Rows, each with its class
[-21  -9  26  31   2   2 -13  14  -2   9  -8  -3  -3 -12 -47  -2   3  -7
  -3   9  -5  13   3  -5 -38  19  15   5  -2   3 -15  10   9  -1 -10  38
 -10  14  -1 -17  13  11 -10 -17  -3  -9   2  13 -27 -18  -2  -2  -2  -7
  21 -12  -9  11 -12   0 -21   9 -18 -12 -15  -6   9   0 -11  -1 -22   8
  19  -7  -3  -3  12  -1]
Q105
[ -8 -18  17  23   0  -1 -21  18  -4   3  -9  -5  -4  -9 -61   7   4  -4
  -8   1  14  -1  11   1 -29  20   7   3  -1   1 -24   9  17  -5   2  25
 -13   2  18 -20   1   8  -6  -9   2 -24  10  13  -5 -11   3  -7   4 -15
  23  -9 -10  15  -5  -2 -23   9 -12 -17  -5  -5   2   1 -12 -25 -15  19
  26  -3  -3  -1  -4  22]
Q105
[ 26 -14  14  41   6   3   6  -3   5  -1  -5 -12 -35   1 -53   6  19   8
  -1   9 -70  13 -21 -10  -1   6 -34   9   8 -34  20   1   1  27 -56  23
  25  -1  -4  35 -12  -4   8  -8  37  -4   5  10 -49  56 -10   4 -10   5
 -19 -13  19  10  29 -10 -21  -9  18  26  -3  25   0 -10  15   7  23 -32
   3   2   8  31   4  28]
Q343
[  1 -33 -16  46  16  10 -31  11  10  -3   7 -32 -42   6 -60  10 -19   5
  15   7 -14 -22  13 -13  35  10 -59   5  22 -54   2 -15  -7  18 -25  51
   3 -26  12   7 -19 -28  22 -27  -1 -44  -1  31 -50  18 -20  -3  -5 -10
 -14 -28   3  23  83  -5 -12  -6  27  34 -48  17  -6  -8  32  27 -16 -57
   2  38 -14  16  38  -3]
Q717
[  7   1  16  -2  -7  -6   6  -9   1   0  -8   4  -4  -8 -25  -4  19   2
  -8  -5 -10  -1  -8  -4 -24   6  16   5 -10  13   1   5  15  -5   5  -8
   4  23   5  -2   0   3 -11   8  27  -5   5  -6  -7   4   2   0   4  -4
   7  -1   5  -4 -16  -9 -14   1 -10 -12  10   0  15   8 -14 -21  13  23
  12 -15   3   3 -22   4]
Q105
[-14   3  17   3   2   6  -1  -4  10   0   0  -1   5 -10 -13   5  11  -5
   4   8  -2   0  10 -15 -35  17  27   4 -20   9 -10   9  15 -17  17  12
 -11  24   2  -4   6  10 -13  -3   4  -2   0   8 -21 -35   4  -1   3 -14
  16 -15 -12   8 -24  -4 -14  17 -19 -20  -3 -15  13   8 -22 -11   0  23
  21  -4   6 -10   4 -23]
Q105
[-10 -10  19  23  -1   1   2  13  13   5   1   2   5 -16 -19   8  13  -6
 -11   3   2  15  -7  17 -31   5  17  16 -11  23 -15  24  10   2  14  12
  -9   3  -6 -27   3   0  -9  -2  -2  -7  12   5  10 -22   0   3   7  -1
  17  -3 -14   5 -20   4  -7   4 -25 -14  11  13   5  -3 -23 -22  -6  23
   9 -13  -4   1  -6   6]
Q105
[ -7 -11  28   6 -21  10  -2   6   6   2  -7   7   0 -17 -12  12  23   0
 -10  13 -12  16 -22  10 -41  11  43  11 -34  29 -19  21  24   7  29   0
  -8  26  -7   0  19   5 -22   5  13   2   3  20 -15 -10   9   8   4  -3
  19 -17  -2   0 -19  -5 -14   6  -9 -16  11   6   9   6 -40 -39   9  34
   8  -6   7  -6  -9 -24]
Q105
[-57  -3  35  76  30   6 -16   7  69 -17   3  -1  35   2  48 -30  -8  -8
  61  45   8  23  37 -15  -7   0  11   2 -44 -11 -14  -7  10 -11  28  27
 -21  20   1  -6   9  17 -23   1 -53  18 -20  13 -72 -34  -2  35  14 -16
  29 -36 -34 -10 -35   0  17  28 -25   1 -34 -64 -14   8 -42  23 -56   9
 -12  27 -35 -32  59 -88]
Q717
[-24 -42   8  56 -14  18 -29  35 -10  11 -17 -17 -11 -12 -61  10   6  -5
 -18  19  -8  32 -15  23 -43  20   6  17 -12   6 -20  20   5  32   9  62
 -11 -13 -13 -29  32  -2  -6 -26 -27 -28  19  42 -30  -8  -3   4   7  -5
  18 -19 -19  21  24   2 -38   4  -6  -6 -37  23  12  -7 -13 -25 -40   0
   9   5  -7   1  22  -8]
Q242
[ -7 -11   2  14 -10   6   0   9  -3   3 -11  -8  -9   9  -3  -3  -7  -4
 -10   6  19  15  -5  -9 -20  -1  13  -1   7   5 -25  13  -3   3  -5  35
  -3  -6  -2 -25  27   8   2 -10 -34   3   8  11 -10 -25  -2  -9  -2  -2
  18  -1  -2  21   1  14   0   1  -9  -4 -21   2  -8   3 -11  20 -26  10
  12  -5   1   2  19  14]
Q242
[ 15  16  15   1 -10 -17  13  -2  12   7  -5  11   2  -2  -9   7  23 -14
 -10 -11  17   6  -3 -10 -28 -12  26   3   1  30 -14   4   6 -18  10 -22
  -3  17  -2 -18  -4  12 -14  26  22   5  14 -26  17 -11  13   0  -7   1
  12  12   2   1 -40   8   3  -5 -22 -13  18  -6   9  -2 -15 -16   9  44
  10 -28   5   3 -29  20]
Q509
[-17  -2  24   5  -1  -4 -20  -3 -23   9 -10   3  -1 -18 -65  21  18  -4
 -12   6 -17  -1   2  -8 -52  31  21   3 -10  14 -18  12  31 -12  -7   8
   6  29   3  -7   9  14 -10  -8  22  -8   5  11 -10 -25   9  -7   3 -14
  22 -13  -5  13 -16 -10 -33  10 -20 -16  10  -6  24  11 -29 -29   2  19
  24 -13   6   1  -4  10]
Q105
[-10   7  27  38   5   6  17  -3  51   6  -4   5   9  15  48 -12   7  -1
  20  13 -14  25  -3  -8  -9  -5   2  16 -22  -4  -8   6   6  -1  -2   5
  10  14  -3  15   5  12  -3   0 -16  30   0  -3 -48 -11 -15  21   2  -6
  24 -20 -14 -13 -32  -9  11  15 -10   6 -14 -16 -12   2 -15  18  -8  19
   4   1 -13  -9  24  -4]
Q525

Rows with their classes
[  7   6 -12   9 -17  -1   1   5   0  12 -32 -19  17  18 -17  -4  14  20
   5 -12  14  62 -48 -19   9  13   9  20  -1  23   8  30  -7 -10 -10  -9
 -19 -24  87  -8  -6  20 -39  27  22 -25  -3 -18  50  -1 -16 -39 -24   1
   9  17   2   8 -19   4  -6  19  30 -25  -1 -47 -12  37  16   6   0  -2
   7   6 -15   7  16 -12]
(78)
[  9  47 -59  16 -64   2  -8   5  -2   6 -23  -1 -12  21 -39 -20 -10 -20
 -16  14   3 -12 -16  13  43  11  14  89  -5   1  45  -7 -16  -3  30 -30
  39 -30  42  13  -8   5  15   0  11 -26 -31   5  42  -1 -18 -19 -21  19
  27  -9   6  -7 -14  36   2  -4   4   6  -8 -29 -10 -18   0   0  41  32
 -10  29  -7 -19  19  -7]
(84)
[ 15  36   6  -1   9 -13   6 -38  16 -49   2   7 -23  28 -29  -5  -2  36
  -8 -19  13 -18  20 -13  -4   1  -2  20  25 -11  15 -17 -27  -4   5  14
  14  -5  -8  20  35 -38  14 -33  -2  -9  25  -3  14  -3 -17  13 -11  -8
 -14  12  -4   3   1   3 -15   3 -23  17  34 -15  18 -25   4  -2  13   8
 -11 -11 -21 -46   0   8]
(76)
[ 27  29  15  -4  -1 -34  21 -17   7 -60  -4  11   3  25  -5  -2   3  29
   2 -13  16 -11  38 -22  17  12 -11  22  -4 -15   9 -17 -47  -3  -8  -2
  19  45  -2  26  20 -39  -4 -17  15  -3  23 -13  18 -14 -29   4  -6  -9
 -25  16   9   4   8   0 -27   2 -17  20  41 -18  13  -8 -28  -4  69   6
 -10  -6  -4 -49  13   0]
(76)
[  2  50 -44   6 -41 -68 -80 -23 -28   5  -9   0   7  27 -25  -1  12 -10
  39   2   5  20  -9 -11  20 -12  17  64   4   4 -15  20  17  -8  -8   6
  26   9  32  10   8 -25   8  63  -2 -17 -26  11  90   0 -13 -40 -42  24
 -18 -14  -2 -29 -36  44 -14  16  -8 -18   9 -31   8   3 -15  22  -1  29
  -3   1 -31 -20   3   4]
(84)
[ 26  10  46  -9   1  21  24   8  49 -27 -13  -1  14  22  -6   3   5  40
   2 -28  -2   9  -3 -22  -3  31 -22   3  -9 -18   1 -20 -42 -54  -9   3
  -8  36  -6  15  35 -11   1 -14 -16  -5  27 -14  25  -6 -28  20  10   0
 -22  16   6   3   6   9  10  12  -7   8  30 -15  -4  -1   4  -2  20 -22
 -11  13  -8 -90  24  10]
(76)
[ 13  31 -28   7 -48   3  -4  -6 -33  19 -18  -7   0  15   8  -6  -4 -21
  -3  -1  31  44 -27  -9  18 -26   6  49  -3   8   8  29  48  -7  38   8
  16   6  51  20  18   8  -2  10   0 -18 -20 -10  54  -3 -64 -19 -52  12
  -1   8   3  -4 -11   7  10   2  17 -15  10 -23 -27   1  -8  -8  22  20
  -6  32 -18 -15  11   5]
(84)
[ 10  26  -5 -25   4  -4  14 -20  16 -40  -1  10 -12  15 -11 -10 -19  -6
 -14  -5   4 -25  38 -13 -23  15 -11  11   1 -18  37 -21  -9  -5  32  12
  17  44 -22  14  33  -8 -17 -20  -4  -9   1   6  22  -4 -30  21 -19  13
 -12 -27  -7  -7   8   8 -18   9 -29  24  28 -19  -7 -18  16  -5  21   4
 -24   7 -17 -45  18   3]
(76)
[ 30  53  55 -35  12 -26  35  -7  12 -59   7   4   7  17   4  -4  16  40
  45 -40  22  -1  22 -34 -17   8 -17 -17  14 -34   2 -16 -43 -11 -30  28
  -9  60 -16  40  36 -32  -5 -27   6 -27  62 -23  22 -12 -36  -4 -24  18
 -42  17 -25 -20  14  10 -43  -3 -35  32  15 -13  33 -15 -16  15 -14  30
  -6 -19 -34 -66 -10  13]
(76)
[ 28  34  22  -9  32   1   8 -13  42 -38   7  -7  -3   4  42 -12  -4  43
 -12 -17  15 -14   7 -29   0  24 -20  15  -6 -23  13  -7 -63  -9 -11  12
  -7  41  -2   9  40 -30   4  -3 -51 -13  18 -13 -12 -21  -2  -1  17   2
 -18  15  -3  10  20   8   0   9  -7  10  26 -12  -9   3 -11   5  25  -8
  -9  13  -9  -4  -6  -3]
(76)
[ 52 -49  53 -20  13  20  -2 -10  61 -27  15 -11   6   1  21   8  10  40
 -25 -14   5  16  -3 -11  -9  27 -35   8 -19 -29  12 -11 -41 -16  -4  22
   2  52 -20   7  47 -19  -4 -26  -6   5  13 -12 -23 -12 -17  13  12 -11
 -16  14  -1  14  11   0  41  14   0  11  25 -23   7 -20  -6  -6   6 -24
  -8 -12  15 -23   4   3]
(76)
[  7  -1 -14  43 -53   8 -19   9  24  17  10  -3  34  -9  33 -14   4  12
   0  -2  -4  14 -34  -1  30 -32 -35  60   0 -12   7   1 -12   8 -38 -21
  37  22  22  22  -5   7  12   3 -18  -1 -47   0  19   8 -13 -23   0  30
  11   3  32 -20   1  -3   4  -2   1  -4   5 -38 -18  19 -24  29  27   3
  -9  22 -14   0   1  23]
(78)
[ 22   2 -20  19 -28   0  -5  18  30   8 -28  -4 -32  11 -18  -2 -10  24
 -12 -19  16  31 -28 -10  19  15   1  43 -26  -1   2  17 -23  -5  12 -17
   5   5  60  17   2   3   6  11  31 -28 -13 -16  30  -6 -12 -30  -4  15
  14   2   5   6 -18   9  17 -20  26 -14  10 -30 -10  15  -6  -4   3  33
   6  13 -19  -5  12  -3]
(78)
[ 23  -3  10  -1   3  -2  15  -6  27 -43   0   2  -3  19  -8   5   4  31
 -11 -19  21 -13   7 -36  -7  24 -18   6  -9 -14   8 -37 -49  -4  -3   5
 -15  31  -5   8  33 -24  -1 -10   8 -21  24 -15  -8   2 -16  11   1   4
   2  24  -7  28  11   4  50  12   3  46  36 -17   7 -16   6 -23  20 -10
 -11  -4   1 -29   0  -6]
(76)
[ 22   1 -12  29 -37  11 -24  30  54  14 -29  -8  29  11 -14  -1  15  16
 -16 -11  -7  11 -45  -4  29 -16 -12  76 -19 -12  12  -9 -37 -13 -15 -28
  29  28  20   1  -6  -7  -3 -12 -20 -15  -5 -17  -3  -5  -4 -17   0  31
   8  18   3 -19 -21   1  17 -12   9 -15   3 -31 -10 -38   1   4  26 -13
  12  -1 -19  16   1   1]
(78)
[ 30  -1 -14  21 -35   1 -13  18 -23   5 -26 -31  26   8 -16  -3  10   4
 -15 -48   1  36 -46  -8  25  10   8  60 -11  -3  -5  -4 -50 -27 -23 -22
  12  25  48  19   9 -10 -39   5 -21 -19 -10 -38  29 -11 -16 -37  -5  22
  10  -2 -12 -43 -10 -10  18  14  22 -13  -6 -37 -15  22 -15  -6  35  -5
 -13  16 -28   8   6  -3]
(78)
[ 33   8   3   9 -13  20  -4   2   1   8 -30 -18  -2   1  -7  13   4  10
 -26 -14  24  44  -6 -16   9  10  -5   2 -10  14   9   7 -10  16  10  -5
 -18   9  56 -13   2  -8  -1  24   4 -16 -24 -17  30 -18 -16 -22 -44   9
  -9   8 -15  12 -14  15  -3   6  29  -3   8 -24 -15  -7  -9  -4  11 -13
 -14  10  -2   5  22 -17]
(78)
